Here is a tiny trained network, its code and every weight. The questions are about switching its units off for an input and a class, where a switched-off unit gives its printed mean instead of its output.

import numpy as np


def w(rows, s, z=0):
    codes = np.array(rows[::2]) - 128.0
    scale = np.full(codes.shape[1], s)
    scale[-1] = z or s
    return codes * scale


def f(y):
    return np.maximum(y, 0)


def log_softmax(a):
    a = a - a.max(-1, keepdims=True)
    return a - np.log(np.exp(a).sum(-1, keepdims=True))


def net(x, mask):
    res = np.array(x, float).reshape(1, 4) / 4 @ E
    y = f(res @ A[0][:, :-1].T + A[0][:, -1])
    res = res + np.where(mask, y, B[0][:, -1]) @ B[0][:, :-1]
    return log_softmax(res[-1] @ U[:, :-1].T + U[:, -1])


A, B = {}, {}
E = w([
[134,161,144,131,252,78,103],'x0',
[154,216,70,129,51,119,147],'x1',
[124,160,163,193,99,116,33],'x2',
[144,119,144,182,122,58,180],'x3',
],0.014)
A[0] = w([
[73,108,150,76,115,181,103,179],'N0',
[87,101,74,126,104,158,142,195],'N1',
[126,95,186,190,74,42,93,165],'N2',
[95,105,113,143,143,24,153,107],'N3',
[131,161,53,131,113,59,152,213],'N4',
[104,157,177,62,176,187,104,178],'N5',
[141,103,115,157,132,193,174,127],'N6',
[150,143,90,166,127,165,151,128],'N7',
[153,196,105,102,141,105,174,252],'N8',
[187,48,151,133,174,46,194,184],'N9',
[139,135,125,97,87,193,106,168],'N10',
[90,103,120,71,116,207,111,133],'N11',
[81,109,182,132,100,182,120,179],'N12',
[184,153,141,164,104,46,81,211],'N13',
[135,112,156,89,254,142,133,157],'N14',
[113,75,175,86,138,139,143,120],'N15',
[154,251,41,58,92,108,159,164],'N16',
[124,65,156,121,170,101,159,170],'N17',
[89,36,187,160,110,124,116,201],'N18',
],0.011,0.0035)
B[0] = w([
[189,46,29,106,136,181,138,186],'N0',
[132,118,119,29,64,111,151,183],'N1',
[62,116,133,255,42,180,137,213],'N2',
[87,105,151,71,113,93,121,175],'N3',
[127,206,172,69,118,128,134,198],'N4',
[205,112,124,128,171,155,109,190],'N5',
[125,150,110,114,112,140,147,164],'N6',
[205,113,142,128,89,122,137,156],'N7',
[179,187,196,95,135,104,122,194],'N8',
[54,103,178,99,155,44,202,210],'N9',
[138,120,109,56,33,112,68,190],'N10',
[138,102,35,113,104,180,63,192],'N11',
[141,80,46,106,105,181,113,182],'N12',
[70,177,130,206,137,86,98,207],'N13',
[161,94,143,159,182,121,152,221],'N14',
[110,118,112,97,173,130,152,174],'N15',
[216,202,135,132,86,106,107,248],'N16',
[95,52,141,89,158,116,145,188],'N17',
[122,9,119,165,99,151,227,209],'N18',
],0.0098,0.015)
U = w([
[75,92,196,103,135,89,160,138],'0',
[199,208,140,118,94,107,156,127],'1',
[102,106,108,198,69,172,152,186],'2',
[121,96,58,142,143,166,182,5],'3',
[136,96,2,80,77,179,91,137],'4',
[76,169,122,176,114,117,78,113],'5',
[193,107,134,137,179,152,86,147],'6',
],0.014,0.0028)

Each question gives the input, the list of numbers given to net, and the class t.
The units are the neurons (one row each of A and B). Each row of codes is followed by its name. A weight is (code - 128) times the scale printed after its matrix; where a second scale follows, it is the last column's (A, B and U).
mask holds one flag per neuron, in row order. A switched-off neuron (its flag False) gives its mean, the last column of its row in B, instead of its output. The means were averaged over made-up inputs and are rounded, as every weight is.
A unit's drop is (log p(t) with every unit on - log p(t) with that unit switched off) / (log p(t) with every unit on - log p(t) with every unit switched off).
The circuit of an input: a set's keep is (log p(t) with only the set's units on - log p(t) with every unit switched off) / (log p(t) with every unit on - log p(t) with every unit switched off). Starting from the 12 units with the biggest drops (on a tie, the unit counted first), units are removed one at a time, each time the one whose removal leaves the highest keep (on an exact tie, the one counted first), for as long as the keep stays at least 0.8.
units of the circuit, in order: the units of the circuit, biggest drop first
unit that matters most: the unit with the biggest drop
k most important neurons: the k neurons with the biggest drops, biggest first
drop of u: that unit's drop, to one decimal
input [4,-8,-1,-5], class 3: unit that matters most -> N18
input [-3,4,8,0], class 5: 2 most important neurons -> [N18; N13]
input [4,-6,7,-2], class 2: 2 most important neurons -> [N2; N18]
input [6,3,-1,-7], class 6: units of the circuit, in order -> [N5; N14]
input [-5,6,8,2], class 5: 3 most important neurons -> [N13; N18; N2]
input [-4,4,5,1], class 5: 4 most important neurons -> [N18; N13; N2; N0]
input [6,0,-6,-3], class 6: 2 most important neurons -> [N5; N14]
input [6,5,4,5], class 5: 2 most important neurons -> [N13; N2]
input [8,-3,7,6], class 0: 2 most important neurons -> [N9; N3]
input [7,0,6,-3], class 5: 3 most important neurons -> [N13; N0; N18]
input [-1,3,8,0], class 5: 3 most important neurons -> [N18; N13; N0]
input [6,3,-6,-7], class 6: drop of N8 -> -0.1
input [-1,3,-5,-2], class 1: drop of N16 -> 0.1
input [1,-2,-4,2], class 0: drop of N16 -> 0.0
input [-1,0,4,-1], class 2: unit that matters most -> N11
input [5,-2,-8,-7], class 6: drop of N14 -> 0.4
